The three nearest rows among all rows above each row, by straight-line distance, nearest first (none for the first four rows)
(in the rows, 100 means zero)
0: [ 98 151 113  79  98 113 104  96  88 108 124  96  75 113 108  95  92 121
  58 116  92  92  96  93  90 107  82  94  79 114  93 118 106 119 124  46
 122  88  78 109 111 111 109 101]
1: [107  89  83  85 104 137 132  93 110  91 111  75  55  91 118  96  69 119
  81 108  92  98 109 118  47  91  89 105 100 116 100  73 105  58 124 115
  96  79  94 136  87  99 106  79]
2: [ 98 103 106  87 110 112 114  96 102  93  88  93  72 113 103 103  83 105
  74  98 104 103 119  97  95 106 108 120 101  96  89  78 100  93 130  79
  79  82  98 115 108  93 116  99]
3: [ 95 123 103  95 100 109 118  92 107 102  98  81  77  89 110 106  90 113
  65 109 105  99  99 101 102 109  94 118  81  97  93 116 104 104 121  89
  85  79  76 122  94 102 117 116]
4: [111 105 112  68  95 135 123  88  88  99 124 102  57 111  94  88  78 100
  83 104  92 110 117 100  86 118  96  93  87 110  99  92  93  93 115  65
 110  82  92 127 112  99 107  94]
2 0 3
5: [ 90  93  95  96 109 124 123 101 114 105 109  82  51 102 120 101  73  98
  87 101 108  90 118 100  85  98  92 110  93 107  98  90 113  87 137  95
 100  73  80 131 113 106 112  91]
2 1 3
6: [107 104 111  82 102 138  85  93  94  90 113  90  73  99 118  96  84 111
  56 100  99  97 108 113  89  94  90 109  98 105  99  95 104  93 128  91
  95  76  83 124  91  88 129  98]
2 3 5
7: [101 112 110 100 108  87  93  92 102  95  87  96  75 106 119 117  94  88
  82 109 115  93  95  86 124 101  97 106  96  99  97  95  83 101 115  81
  89  80  86 105  92  87 101 116]
3 2 6
8: [109 135 112 115  92  69  93  97  92  89 106  91  84 102 113 118 118 114
  81 122 133  98  89  84 132 104  83 115  90 106  78 143  89 125 118  74
  84  90  70  85  91 116 108 136]
7 3 0
9: [115 114 103  72 111 142 133 100  90 100 108  98  62 112  89  98  63 127
  64 103  74  90 117 112  80  99  82  94  84  98  95 103 100  87 113  92
 118 102  82 114 112 114 108  89]
4 6 5
10: [104 148 128 117  96  54  96  82 117  86  85  73  96 125 121 146 139 127
  79 139 127 105  77  81 163  91  94 114  92  88  75 168  93 120 125  62
  63 106  40  56  81 100  83 148]
8 7 3
11: [100 115 139 112  95 107 122 100  97 104 120  83  80 102 100 123 105 123
  65 119 111  96  97  84 104 105  92 117  93  83  70 113  92 100 141  60
  79  93  66 100 107 102  98 124]
3 8 7
12: [ 98 104 123  78  95 127 141 107 100 103 102 107  59 105  87  86  62  89
  57  98  89  99 120 106  77 120  93  89 103 105  96 100 107  86 116  85
 112  77 111 116 128  97 114  98]
4 9 2
13: [ 93  84 108  77 113 139 115  99 109  85 108  93  64 100  92  93  66  90
  71  99  79 102 109  98  71 102  98 114  96  92  91  60 102  72 126 100
 124  83 107 133 102  91 113  75]
1 5 12
14: [107 147 131 122 107  50  74  95 123  79 102  71  97 109 127 140 145 109
  85 140 131  93  67  92 160  97  65 130  97  84  64 159 106 115 125  40
  65  79  57  62  76 109 104 162]
10 8 11
15: [ 94 108  98  64 114 136 134 105  99  95 115  95  62  91  84  88  71  90
  79 103  68  97 102 115  69 112 114 104  92  97  98  75 113  97 123  96
 119  84 123 134 103 104 119  84]
13 12 4
16: [ 95 108 122 102 102  92 104  99 112 108 100  91  62 108 106 101 111  96
  94 117 108  91  98  96 114 108 103 100 105  90  87 115 102  96 125  51
  92  86  74 122 108  97  97 120]
7 11 3
17: [ 94 123 110 112 103 109 111  97 100  87  84 107  73 116 115 115 115 123
  89 103 131 100  97  98 119 106  89 108  91 103  80 112  90  97 106  87
  89  75  75 104 109  97 116 118]
7 3 16
18: [107 106 106 100  98 103 105 102 109  90  75  78  66 103 116 108  86 119
  89 113 103 102 108  89  98 110 112 109  83  95  91 121  95  90 129  79
  87  77  91 113 111  93 120 105]
3 2 7
19: [104 150 118 116  89  62  96  98 101  83  75 106 108 117 114 144 123 116
  72 128 140  86  83  89 155 110  81 110  97  94  75 149 103 113 110  59
  72  94  50  56 108 116  91 162]
10 8 14
20: [ 98 132 122 118  98  49  85  87 109  97  63 101  95 109 122 129 143  88
  88 126 131  95  74  78 165 113  90 112 102  96  79 154 105 116 108  50
  74  83  71  66  87 101 105 166]
19 14 10
21: [107 137 125  91 103 100 105  92 101  90 109  86  82 110 105 131  98 113
  78 130 110  93 104  84 132 107  79 130 104  98  78 119 106  98 115  63
  88  83  75  94  94 100  98 121]
11 8 7
22: [115 133 117  80 106 138 123  96  93  95 135 111  88 104 103 104  92 132
  63 114  96  91 101  98 100 114  94 113  77 114  83 118 107 111 119  65
 101  65  77 101 117 102 100 112]
0 3 4
23: [104  91 106  72 107 139 117 103  90 106 109 114  72  94  67  78  43  83
  87  96  69  86 126 109  58 114  98  75  87 102 105  73  89  92 108  94
 129  81 118 141 111  94 114  76]
15 13 12
24: [102 117 114 103  86  64 102  92 108  83 111  76  61 112 108 117 106 118
  69 125 106  95  91 102 105 118  81 107  78 105  90 125 108  89 128  59
  90  89  66  75  90 102  93 119]
21 8 11
25: [100 141 121 105  95  70  99 103 105  86 109  79  80 103 109 122 131 124
  86 134 115  96  89 106 125 102  61 107  89  85  72 144 102 102 126  62
  73  93  66  74  98 114 101 140]
8 24 21
26: [103 138 111  89  94  97 111  98 105 113 104 112  76 111 101 127 111 126
  78 135 106  94  92 103 130 100  92 108  97  97  78 135 106  96 115  67
  94 101  67  68 108 106  92 125]
21 25 24
27: [ 98  93 101  81 103 135 125 100  77 107 157  98  70  89  96  85  43  91
  65  88  77 107 119 124  50  97  99  93  89 110 116  74 108  89 116  86
 120  86 111 136 105 105 125  50]
23 15 13
28: [ 92 101 110  88 100 133 118  91  95  99 137  97  54 104 122  77  73  88
  71 102  90  95 118 108  72 103  98 128  89 108  95  96 103  84 124  93
 101  73  89 132  92  84 129  94]
6 5 4
29: [ 98 104 106  86 125 124 110 104  98 103 147  95  67 114 104  94  77 115
  37 103  66  84 114 103  80 103  77 123  75 105  93  99 118  82 125  62
 111  73  97 106 102 104 116  72]
28 9 6
30: [109 126 115  85 106 111  98  90 106 114 105  84  61 103  99 108 111 102
  81 115 119  90 106 108 114 105 100 104  91 101  88 113 107  92 143  68
  65  80  80  95 108  96 115 111]
16 3 18
31: [120 125 107  99 110 117 112  94  97  92  90  90  75  97 111  97  93 111
  73  99 115  98 105  87 111 107 104 126  85 102  83 105  93  93 128  88
  93  80  86 110 105  91 105 117]
3 18 2
32: [107 134 120  98 104 113 103  90 105  94 100  92  81 109 116 119 102 126
  75 124  97  90 102  86 114  94  85 108  72 102  87 120 102 103 119  58
  88  98  71  89  96  92  92 123]
21 26 11
33: [116  89 102  94 109 124 133 102 107 100 157  70  59  97 110 103  67  92
  48  84  88 101 124 100  82 108 101 125 116 107 111  74 104  70 134  85
 109  77  94 136  93  96 123  70]
28 13 5
34: [ 83 140 124 117  99  65  94  98 105  99  92  97  82 112 107 124 123 111
  76 113 116 104  85  93 137  95  84 118 100  98  84 134 111 113 108  57
  78 108  69  81  99 105  99 144]
8 25 26
35: [ 99 112 125 117 103 130  98  97 111 100  79 108  60 100 109  91  92  81
  85  98 115  89 106  99 102 120 105 122 100  96  98 101  97  88 124  87
 104  85  93 132 118  85 109 104]
31 2 18
36: [ 98 143 122 108  91  82  83  91 118  85 126  96  93 119 117 150 160 106
  82 118 140 102  79  79 159 120  78 125 102  98  89 142 105 122 105  17
  81  93  59  45  97  83 113 169]
14 20 19
37: [112 143 106 106  93  60 111  86 113  91 107  87  84 114 113 125 127 129
  79 143 130 102  98  95 143 104  65 114  99  93  75 126  91 105 129  40
  84  93  55  80  77 114  97 130]
25 8 34
38: [104 101 118  74 113 143 129 111  92 103 133 100  71 102 110  88  66  89
  67 101  79  97 134 100  88 111 100 105  89 109 111  74 104  91 108  85
 108  76 111 120 112  98 112  78]
4 12 15
39: [108 132 117  90 110 103  99  93  99 104 107  86  60 109 104 106 100 112
  59 116  87  91 108  85  99 112  99 105  95 103  92 103 109 103 113  47
  86  83  86 101 108  96 122 117]
30 32 0
40: [101 104 115  81 111 116 130  94  93  98 108 101  52 119 110 100  73 121
  61  99  88  98  97 110  93 113  88 112  91 114 107  96 102 106 120  71
 109  85  90 120 104 103 114  93]
4 9 2
41: [101 111 118  63  91 158 134 101  67 100 109 145  53 116  65  80  46 103
  56  96  68 117 123 111  73 127 114  71  74 117 118  89  92 112  96  60
 137  95 132 120 135 114 127  66]
23 12 4
42: [ 99 101 107  75 106 122 130 104  80 104 120  93  76  89  91  69  72  89
  55  98  67  95 104 104  69  99 101 103  94 112 101  78  96  85  98  90
 115  93 110 122 105  94 102  77]
38 15 13
43: [109 134 108 129  99  61  91  98 114  83 106  86  67 124 110 123 126 115
  83 114 117  98  92  77 131  93  80 127  93  88  78 137  91 118 130  53
  86  94  77  82  98 107 104 145]
8 34 25
44: [ 95 109 109  94  97 124 107 109 103  96  97  83  52 106 101  98  73  99
  70  88  96  88 117 100  78 129 110 122  89 107  98  89  94  94 117  90
 107  71  96 138 100  82 110 115]
2 35 28
45: [113  76 100  91 101 137 127  95  94 105 106 112  70 112  89  74  56  93
  80  98  87 109 113  94  54 115 115  92  85  88 113  76  96  83 109 124
 128  92 116 145 118 100 116  57]
23 13 15
46: [100 114 113  99  94 102  83  97  90  89  90  89  79 100 111 103 108  84
  73 109 118  95 104 104  98 105  96 116 101  81  90 113 106  93 127  66
  90  91  86 113 103  96 106 145]
16 7 31
47: [109 103 115 111  91 102 101  97 100  91  80  93  78 105 112 110 112  98
  86 112 123  92  99 106 111 101  86 118  84  95  79 117 100  92 125  84
 100  79  86  95  86 104 103 132]
46 17 7
48: [ 91 122 120  76 109 116 115  94 103  90 114  74  61 114  93 117  85 107
  67 108  73  95 128 102  88 110  93 113  96 109 101 102  95  74 142  75
  86  78  91 115  98 109 117  95]
2 40 39
49: [108 104 102  78  97 126 123  92 102 106 118  98  59 108  94  92  72  81
  59  89  83  86 114 115  75 120 103 114  79 100  89  84  97  78 117  77
 108  83  96 132 112 108 112  95]
4 12 44
50: [104 145 119 107 101  74 101  90 113 104 103  92  88 105 115 135 130 118
  93 125 112  87  93  93 135 107  75 122  93  79  71 122 114 109 110  54
  84  84  72  77 104  97  97 134]
25 34 21
51: [ 94 126 119 113  88  74 104  99 108  97 117  97  95 105  97 126 103 112
  87 124 108 109  82  88 131 105  88 117  94  88  96 128 108 127 129  47
  74  74  63  81  86 103 109 142]
34 8 50
52: [104 116 118  77  94 111 102  93 107  94 108  92  69 122 119 117 102 124
  78 112 109  88 101  97 107 105  94 111  86 110  84 105 117  88 128  68
  92  85  80 106 101 103 107 116]
32 30 39
53: [109 113 127  93 105 129 108  92 110  90 103  72  48 117 102 104  77 101
  55 110 100 103 102 104  81 111  82 107  81  93  91  85 102  96 120  83
  96  97  99 118 109  90 120 102]
40 2 6
54: [108 161 125 112  87  58  81  88 117  71  72  76 104 125 131 144 146 131
  92 128 139  91  60  85 143 117  75 122  96  84  72 170 107 120 125  49
  50  94  51  55  95 101  86 167]
10 14 19
55: [ 93 114 127  81 102 140 130  92  92 103 121 113  72 111 104  96  68 101
  61 107  89 100  98 105  85 114 102  96  88 107  93 102 108 100 105  64
 123  93  97 121 119 105 113 105]
4 40 12
56: [101 106 115  86 100 134 116 116  93  96 132  89  58  97 109  97  85  86
  77 104  88 100 109 108  91 121  84 105  78  92 104  93 110  86 120  66
 101  83  98 123 113  87 117  83]
4 38 49
57: [ 97 105  98  96 108 113 118 106  98 102  98  90  55  82 113 101  70  82
  85  94 101 114 121 121  91 101  98 124  93 102  97  83  94 106 116  90
 115  73 110 137 106  93 117  81]
5 44 2
58: [ 85 106 105  99 120 103 106  93 107  78  85  71  42 105  95 116  94 102
  70 108 106  97 105  97 109 106 100 114  92 112  75 115 111  85 122  87
  93  86  75 118  96 100 115 122]
3 18 31
59: [105 108 107  87 101 129 121  98  95  96  93  98  66 107 105  97  78 103
  65 111 102  87  97 105  86 112  99 103  89  96 108  99 107 102 120  86
 119  80  97 120 114  90 109 107]
40 55 44
60: [ 88 110 116  86  99 119 120  98  84  99 133  91  61  97 110  99  64  89
  68 104  80 102 115 108  71 102 100 110  88 114 108  91  95  89 115  69
  99  93  95 130 113  90 130  84]
56 28 38
61: [107 104 103  86 113 145 117 112  89 102  83 107  36 107  84  83  65  97
  63  99  85  99  85 105  77 121 101  84  91  96 106  90 108  84 107  92
 119  90 103 139 119  89 113  96]
59 12 15
62: [121 110 103  90 118 139 139  97  83 103 112 101  57 112 103  92  72 122
  56 109  92  88  99 111  81 117  97 109  79  89 107  92 114  93 113  78
 108  78  92 133 106  95 104  77]
40 59 9
63: [113 117 123  73 108 137 115  90 101  85 102 106  51 108  89  93  83  93
  75 100  90 106 100  96  85 104  92 112  83 115  97  99  89 101 103  63
 106  92 100 139 109 107 117 103]
4 55 40
64: [108 100 100  63  93 112 124  94  97 100 100  90  49 101 112  81  67 119
  48  95  93  86 118 107  78 119  86 117  88 116  98  94 111  83 123  90
  99  87  95 127 109  90 100  77]
40 49 62
65: [ 97 103 114  76 105 128 116  95 103  85  98 100  54 110  87  98  88 112
  79 102  97  96  99  99  85 110 107 106  96 106 100  86  99  86 112  98
 103  65  92 108 103  89 107  85]
59 2 40
66: [100 102 105  87 106 139 117  96 111  94  92 111  44  99  93 102  89 105
  71  96 102 101 114  93  67 132 100 121 102 108 119  74 107  77 127  78
 118  78  97 136  98 100 117 103]
44 65 59
67: [ 86 128 108  89 105 107 110 109 104  92  93  89  51  96  99  92  73  91
  69 110 112  99  99  95  92 103 101  99  98  83  85  95 113  90 115  84
  99  78  99 123 110  93 121 101]
59 2 53
68: [118 128 111  88 112  92 118  92  95  90  89  82  69 100 105 104  95 108
  69 111 103 103  96 100  98 109  92 113  91  89 101 113  91 100 121  74
  94  69  86  95  96  88 113 129]
31 3 39
69: [106  99 112  76 121 144 142  96  82 102 112 102  62 113 107  83  65 104
  66 105  82 106 128 107  56  94 114  89  93 111 100  71 106  81  98 108
 127  96 106 129 102 101 112  66]
42 38 45
70: [ 97 166 109 113  98  65  79  92 113  81 126  78  99 111 134 142 146 131
  68 134 103  97  81  86 153  98  74 125  99  86  70 156 115 105 120  50
  66  97  50  59  76 116  85 146]
14 10 25
71: [107 131 104  93  83 108 103  90 109  90  90 112  77 116 105 121 116 109
  65 113  99  91  97  87 120 106 109 112  77 100  82 122 117  93 109  80
  88  84  79  82 118 105 100 127]
26 32 52
72: [106 119 116  92  97 115 103  98 105 102  90  82  65 110 117 103  96 106
  72 115 112  90 111 102 106 111  98 127  96  94  93 103  91  90 127  88
 105  79  82 131  92  94 105 122]
31 3 52
73: [ 93 101  98  99  93 122 130 102  99  93 106  72  61  77  99  94  79  82
  62 106  93 111 115 104  67 120 109 136  88 103 101  76  96  83 138 105
 106  63 104 142 101  96 117  81]
57 44 13
74: [ 95 138 125 101  92  84 117  98 112  93 137  70  93 113 128 130 123 122
  83 130 113  99 107  94 120 101  86 137  94  89  75 139 105 101 125  34
  71  84  80  63  86 104  87 118]
50 25 21
75: [105 130 118  87 109 121 128  88  99  92 107 105  71 113 100 108  88 115
  74 106  89  91  92  98  98 103  66 105 102  96  96 110 103  95 114  66
 108 101  85 106  91  92 111 100]
40 59 52
76: [104 116 110 105 102  82 100  85 111  89  97  89  61 117 117 108 104 100
  94 109 126 105 108  94 126  99 106 143 115  97  91 113 106  84 131  80
  84  79  67  90  74  88  92 112]
7 47 21
77: [107 105 110  86 109 123 110 103  92 106  75 101  56 103  98 102  94  98
  68 106 108 103  95  84  91 119 105 101  96  96 101 104  96 105  97  84
 105  85 103 118 104  97 119 105]
59 67 65
78: [112 101  88  85 101 128 133 101  97  97  98  87  68 117  74  97  52 100
  65  96  80 103 129 107  56 103 122  98  90 106 114  75  98  89 119 111
 131 102 108 154 107  97 124  73]
45 69 15
79: [101 126 105 114  90  68 101  92 100  97  80  83  80 110 105 121 120 108
 103 123 127 100  87  78 140  95  93 114  96 104  76 144  95 113 114  67
  68  80  68  70  94 101 108 121]
8 34 43
80: [101 115  88  95 103 116 110  96  99  89 118  76  72  98 115 113  86 114
  65 106 111  99 101 101  87 109  98 123  93  95  94 118  86  92 125  56
  84  79  88 111  91  96 118 113]
3 68 31
81: [109 113 103  91  96 133 116  91 107 104  90 100  59  93  99 106  81 105
  79 103 103 100 104 114  90  99  94 115  90  95  90 101 104  96 115  73
  98  80  97 114 103  83 101  92]
59 65 2
82: [111  93 105  95 109 121 113 114 107  96 148  84  59  86 112  77  59  79
  84  90  85  86 125 106  73 115 107 118  91 112 111  81  93 107 125  69
 114  79 115 143 106 106 129  93]
60 38 28
83: [111 131 104 101  88  62  97 102 110  88 119  78  94 101 118 126  95 102
 104 130 122  98  96  85 134 111  79 105 101 114  94 123  85 118 112  46
  88  78  72  78  94  82 112 141]
51 8 79
84: [109 151 121  86 102  84 107  86 103  97 127  99  78 133 105 125 108 122
  67 129 115 100 109 105 141 118  81 117 102  97  83 126 115 111 127  57
  83  90  78  90 103  97 117 112]
21 26 50
85: [101 130 120 101  95  68  79  97 102  84  73  92  94 115 134 132 134 106
  74 120 126  88  73  80 142 106  73 108 108  98  85 138 100 118 101  45
  74  88  59  71  94  97 104 151]
20 19 34
86: [ 96 111 119  93  94 101 109  97 122  90  82  89  50 114 111  86  98 107
  70 103 110  98 113  94 114  98 100 111  91  98  94 113  94  92 123  91
 103  89  69 123 109  94 108  92]
72 18 31
87: [105 115 117 114  99  98 106  91 104  87  75 103  72 105  89 105 109  96
  84  95 117  97  93  91 104 114 105 101  90  95 101 102  96 114  97  70
  99  87  77  84 100  84 117 120]
7 17 68
88: [113  89 110  67 105 131 142 109 100 106 128 107  52 110  99  95  65 101
  62 116  66  97 123  98  70 118 111  90  75 109 113  69 105  81 122  83
 122  94  88 120 103  95 114  68]
38 69 4
89: [101 100 110  81 111 144 118  87  97  93 118  98  60  93  89  95  80  94
  54  90  96  98 116 108  77 119  84 115  85  94  99  81 104  83 128  82
 129  80 103 140  99  83 116  86]
13 49 66
90: [ 96 115 116 107  99 104 117  94  93  90  99  78  79 107 104 119  89 103
  80 107 112  85 108  95 105  98 103 133 109  91  95 115 107  94 121  92
  83  83  82 116  94  95 116 101]
3 72 31
91: [106 115 115  71  95 140 117 107  85 105  79 118  62 126 101  96  78 117
  70 110 113  97 104 103 107 100 113  87  93 100  99 111 101  96  94  91
 118  94  99 112 107 102 104 104]
77 59 55
92: [110 148 125 111  94  58  92  90 106  85 107  83 110 113 100 145 126 120
  77 120 138  92  72  90 163  97  71 128 105  73  67 145 106 132 124  46
  73  90  54  49  93  98 102 167]
14 19 10
93: [112 148 133  99  91  67  94  88 120  85 100  89 108 131 125 136 150 133
  82 138 109  97  66  85 161  99  66 107  99 101  74 166 112 119 136  39
  64  85  51  43  94  98  91 163]
54 10 14
94: [102 111 113 117  91  69  95  95 105  91  70  72  81  91  96 114 121  84
  97 109 137 109  87  76 115 127 104 120 102  99 100 110  97 126 126  59
  92  86  91 107  94  93 107 136]
87 7 46
95: [103 128 118 104  93  87 119  85 109  84 119  97  89 109  99 114  93 112
  71 111 112  86  94  97 114 100  82 110  91  92  78 121 107 101 124  68
  87  82  72  89  93 101  94 115]
21 32 24
96: [ 94  97 100  94 102 124 111  98 108  98  76  82  59 119 108 104  84  93
  75 100 108 104 100 119 107 119 100 103  91  97  84 113 104 105 114 102
  75  84  86 120  93 100 104 112]
3 58 72
97: [107  92  85  73 108 113 140  97  92 109 131  88  64  95  98  73  67  85
  84 107  76  96 135 117  75 107  92 102  89  98 116  80 106  93 110 117
 127 101 109 138 102  92 111  72]
42 15 69
98: [107  97 109  82 110 136 136 101  87  98 118 111  70 103  83  71  44  97
  66 102  81 106 118 104  49 102 100  88 101  95 102  78  89  83  99 104
 124  97 118 127 119 111 119  77]
69 45 23
99: [ 95 112 115  80 103 108 119  89 101 113 110  98  47 120 122 103  95 115
  60 107 104  76 112  86 109 110  86 110  86  91  93  95 101 100 118  77
  86  86  83 100 111 101 112 109]
52 39 40
100: [101 108 102  92 104 114 114 101  92  97  93 104  61 111  98 108  91 108
  79 107 109 101 102 102  98 109  99  95  91 113 100 102  98 104 112  72
 105  86  91 120 108  92 105 113]
59 77 81
101: [107 107 116  73 105 134 111 104  82 103 128 104  59 105 101  91  73 105
  69 107  88  87 116 107  72  93 105 111 100  92 109  79  97  92 118  68
 110  82 101 121 108  97 119  84]
60 38 4
102: [102 103 107  95  96 138 133 103  87  87 117  95  50 122  92  88  60 126
  63 105  89  96 125 110  74  99  85 100  83 115 102  90 103  87 125  77
 117 106 108 130 116  99 115  93]
9 40 4
103: [ 92  99 120  82 102 136 117 109  93 104 116 108  53 103  98  90  75 105
  82 104  85  96 111 123  62  97 119 103  97 111 101  83  99  84 114 104
 110 100 105 134 114  93 110  61]
69 101 15
104: [100 102 114  80 113 125 114 111  87  96 108  95  49 110  98  85  83 103
  85 109  78  93 127 101  85  98  98 103  86 109 105  84 100  99 110  77
 112  93  97 138 107 101 114  91]
101 4 63
105: [ 93 118 110  91 112 108  84 110 104  95  96 103  60  98  89 100  88  99
  58 109 111 110 108  97 101 106 102 108  99 113 104  99 104 104 126  68
 104  77  95 117 103 105 108 104]
100 67 77
106: [ 98 150 131 105  99  77  77  98 116  75  95  74  98 118 128 146 132 118
  77 128 123  86  66  91 165 114  74 134  96  99  70 165 100 109 130  53
  50  86  56  52  70  95 102 166]
14 54 93
107: [109 138 113  96 103  78 117  97 112  87 115  98  77 106 115 121 106 122
  73 116 120  99 108  97 121 107  81 115 102  88  83 120 103 102 122  54
  87 105  78  96  77 101 106 118]
95 21 84
108: [ 94 139 129  94  88  65  79  97 130  79 113  87 106 102 132 141 140 130
  91 135 128 100 100  76 158  89  69 124 106  84  70 162 110 113 122  55
  70  93  38  54  70 107  98 156]
70 14 106
109: [117  64 100  64 120 130 140 100  82 105 142 104  57 104  89  82  65 103
  70  85  64  99 131 120  48 101 104 109  88  92 117  76 112  83 108 102
 127  91 117 131 106  94 124  37]
27 97 69
110: [ 95 143 112  97 101  89  92 100  99 100 114  99  84 117  99 110 114 120
  69 129 108  97  74 103 137 103  94 112  75  92  84 124 100 110 103  53
  95  94  62  83  84 106  99 133]
26 34 32
111: [ 89 104 111  74 106 143 117  99  91 106  98 122  53  98  92  97  71 102
  69 105  91  85 119  95  68 119 111 103  86 108  97  83  88  91 119 106
 107  77 112 115 110  80 113  85]
65 103 12
112: [110 119 116  91 101 106  97  88 103  97  80  90  64  97 105 101  96 104
  68 114 116 103 100  96  97 110 105 123  98 103  99 112  92 101 125  92
 103  87  87 122  86  95 110 118]
72 31 3
113: [ 89 136 114  95  89 128 132  97 102  88 111 104  59 105  98  98  61 106
  71 106  77  90 108  94  88  97 105 104  92 100  91 103 104  92 121  67
 161  83  77 107 107  82 103  94]
55 59 75
114: [112  95  99  90 100 126 118  96 103  99 108  97  49 107  93 107  82 101
  66 101  97 103 101 107  98 119 107 116  92 107 107  88  91 112 121  84
 109  83 112 127 107  94 113 101]
59 100 40
115: [114  90 108  81 116 132 133 119 103  99 114  88  61  87 108  92  80 114
  72  93  96 106 124 117  58  92  93 101 108 107 109  77 102  64 136  94
 105  85  98 138  99  96 112  64]
1 103 13
